Below is a small trained network, with its code and all its weights. Each question gives an input and a class and asks what happens when units are switched off, that is, made to give their printed mean instead of their output.

import numpy as np


def w(rows, s, z=0):
    codes = np.array(rows[::2]) - 128.0
    scale = np.full(codes.shape[1], s)
    scale[-1] = z or s
    return codes * scale


def norm(h):
    return h / np.sqrt((h * h).mean(-1, keepdims=True) + 1e-5)


def f(y):
    return np.maximum(y, 0)


def log_softmax(a):
    a = a - a.max(-1, keepdims=True)
    return a - np.log(np.exp(a).sum(-1, keepdims=True))


def net(x, mask):
    res = np.array(x, float).reshape(1, 5) / 4 @ E
    u = 0
    for l in range(3):
        y = f(norm(res) @ A[l][:, :-1].T + A[l][:, -1])
        res = res + np.where(mask[u : u + 5], y, B[l][:, -1]) @ B[l][:, :-1]
        u += 5
    return log_softmax(norm(res)[-1] @ U[:, :-1].T + U[:, -1])


A, B = {}, {}
E = w([
[133,126,132,126],'x0',
[3,148,88,166],'x1',
[101,87,4,23],'x2',
[126,129,130,128],'x3',
[183,237,119,168],'x4',
],0.0046)
A[0] = w([
[171,206,70,164,66],'L0N1',
[124,41,91,155,205],'L0N2',
[139,110,163,123,134],'L0N3',
[81,154,146,124,3],'L0N4',
[119,125,130,250,106],'L0N5',
],0.013,0.0046)
B[0] = w([
[69,20,50,236,210],'L0N1',
[222,145,91,238,255],'L0N2',
[35,196,45,198,179],'L0N3',
[1,143,27,94,138],'L0N4',
[205,185,172,119,239],'L0N5',
],0.0058,0.0053)
A[1] = w([
[161,176,90,222,252],'L1N1',
[7,125,109,132,110],'L1N2',
[97,164,231,116,42],'L1N3',
[144,200,118,162,127],'L1N4',
[93,123,88,59,86],'L1N5',
],0.011,0.0012)
B[1] = w([
[114,109,94,91,254],'L1N1',
[174,114,170,102,156],'L1N2',
[175,240,96,121,151],'L1N3',
[90,81,105,104,177],'L1N4',
[246,186,152,172,139],'L1N5',
],0.012)
A[2] = w([
[153,112,165,65,117],'L2N1',
[77,108,223,93,162],'L2N2',
[127,104,99,67,1],'L2N3',
[112,134,108,63,59],'L2N4',
[250,94,127,66,238],'L2N5',
],0.014,0.00095)
B[2] = w([
[75,113,197,167,136],'L2N1',
[127,3,91,140,128],'L2N2',
[152,162,160,87,208],'L2N3',
[122,172,214,59,171],'L2N4',
[72,158,164,145,254],'L2N5',
],0.0069,0.0091)
U = w([
[243,216,93,203,60],'0',
[97,120,115,150,254],'1',
[64,26,92,249,107],'2',
[56,136,191,146,103],'3',
[101,121,118,151,110],'4',
],0.011,0.0031)

Each question gives the input, the list of numbers given to net, and the class t.
The units are the neurons (one row each of A and B). Each row of codes is followed by its name. A weight is (code - 128) times the scale printed after its matrix; where a second scale follows, it is the last column's (A, B and U).
mask holds one flag per neuron, layer by layer. A switched-off neuron (its flag False) gives its mean, the last column of its row in B, instead of its output. The means were averaged over made-up inputs and are rounded, as every weight is.
A unit's drop is (log p(t) with every unit on - log p(t) with that unit switched off) / (log p(t) with every unit on - log p(t) with every unit switched off).
The circuit of an input: a set's keep is (log p(t) with only the set's units on - log p(t) with every unit switched off) / (log p(t) with every unit on - log p(t) with every unit switched off). Starting from the 12 units with the biggest drops (on a tie, the unit counted first), units are removed one at a time, each time the one whose removal leaves the highest keep (on an exact tie, the one counted first), for as long as the keep stays at least 0.8.
circuit, biggest first: the units of the circuit, biggest drop first
top k neurons: the k neurons with the biggest drops, biggest first
top k neurons in layer l: the k neurons of layer l with the biggest drops, biggest first
input [-7,-5,0,6,8], class 2: top neuron in layer 1 : (L1N3)
input [-4,-8,2,-2,-6], class 3: circuit, biggest first : (L2N5, L1N1)
input [-4,-5,-3,4,-7], class 2: top 2 neurons in layer 1 : (L1N3, L1N2)
input [-3,-7,-5,5,7], class 2: top 2 neurons : (L0N1, L2N4)
input [1,-8,-5,3,4], class 3: circuit, biggest first : (L2N5, L0N2)
input [-2,-1,-6,-5,8], class 2: circuit, biggest first : (L0N1, L1N4, L1N3)
input [-3,-2,-6,-6,-5], class 0: top 2 neurons : (L0N1, L1N3)
input [1,2,5,4,-5], class 0: top 2 neurons : (L0N1, L1N4)
input [1,-1,-6,-4,-6], class 0: top 2 neurons in layer 1 : (L1N3, L1N2)
input [3,-8,-1,0,-5], class 3: top 2 neurons in layer 0 : (L0N1, L0N3)
input [1,-2,6,6,-7], class 2: top 2 neurons in layer 1 : (L1N3, L1N1)
input [2,0,6,0,7], class 2: top 2 neurons : (L0N1, L1N3)
input [6,-2,7,-3,8], class 2: top 2 neurons : (L0N1, L1N3)
input [2,5,-4,-1,8], class 2: top neuron in layer 1 : (L1N3)
input [3,1,5,-1,-2], class 0: top 2 neurons : (L1N4, L0N1)
input [8,-4,-1,-4,7], class 4: top 2 neurons : (L1N1, L0N2)
input [7,7,2,0,4], class 3: top 3 neurons : (L1N2, L0N2, L0N3)
input [2,1,-7,-7,-5], class 0: top 2 neurons in layer 0 : (L0N5, L0N1)
input [2,8,-8,1,-8], class 0: circuit, biggest first : (L1N3, L0N5, L0N1)
input [8,3,8,2,0], class 0: circuit, biggest first : (L1N5)
input [0,-6,0,-1,5], class 3: top 2 neurons in layer 1 : (L1N1, L1N5)
input [5,1,-8,3,-8], class 0: top 2 neurons : (L1N3, L0N1)
input [-3,-7,-3,-4,6], class 3: top 2 neurons : (L0N2, L1N1)
input [3,-6,1,1,5], class 3: top 2 neurons in layer 1 : (L1N1, L1N5)
input [-2,-5,-1,0,4], class 3: top 3 neurons : (L0N2, L1N1, L2N4)
input [-4,4,0,-3,4], class 2: top 3 neurons : (L0N1, L1N3, L2N5)
input [-3,0,-2,-1,2], class 4: circuit, biggest first : (L1N1)
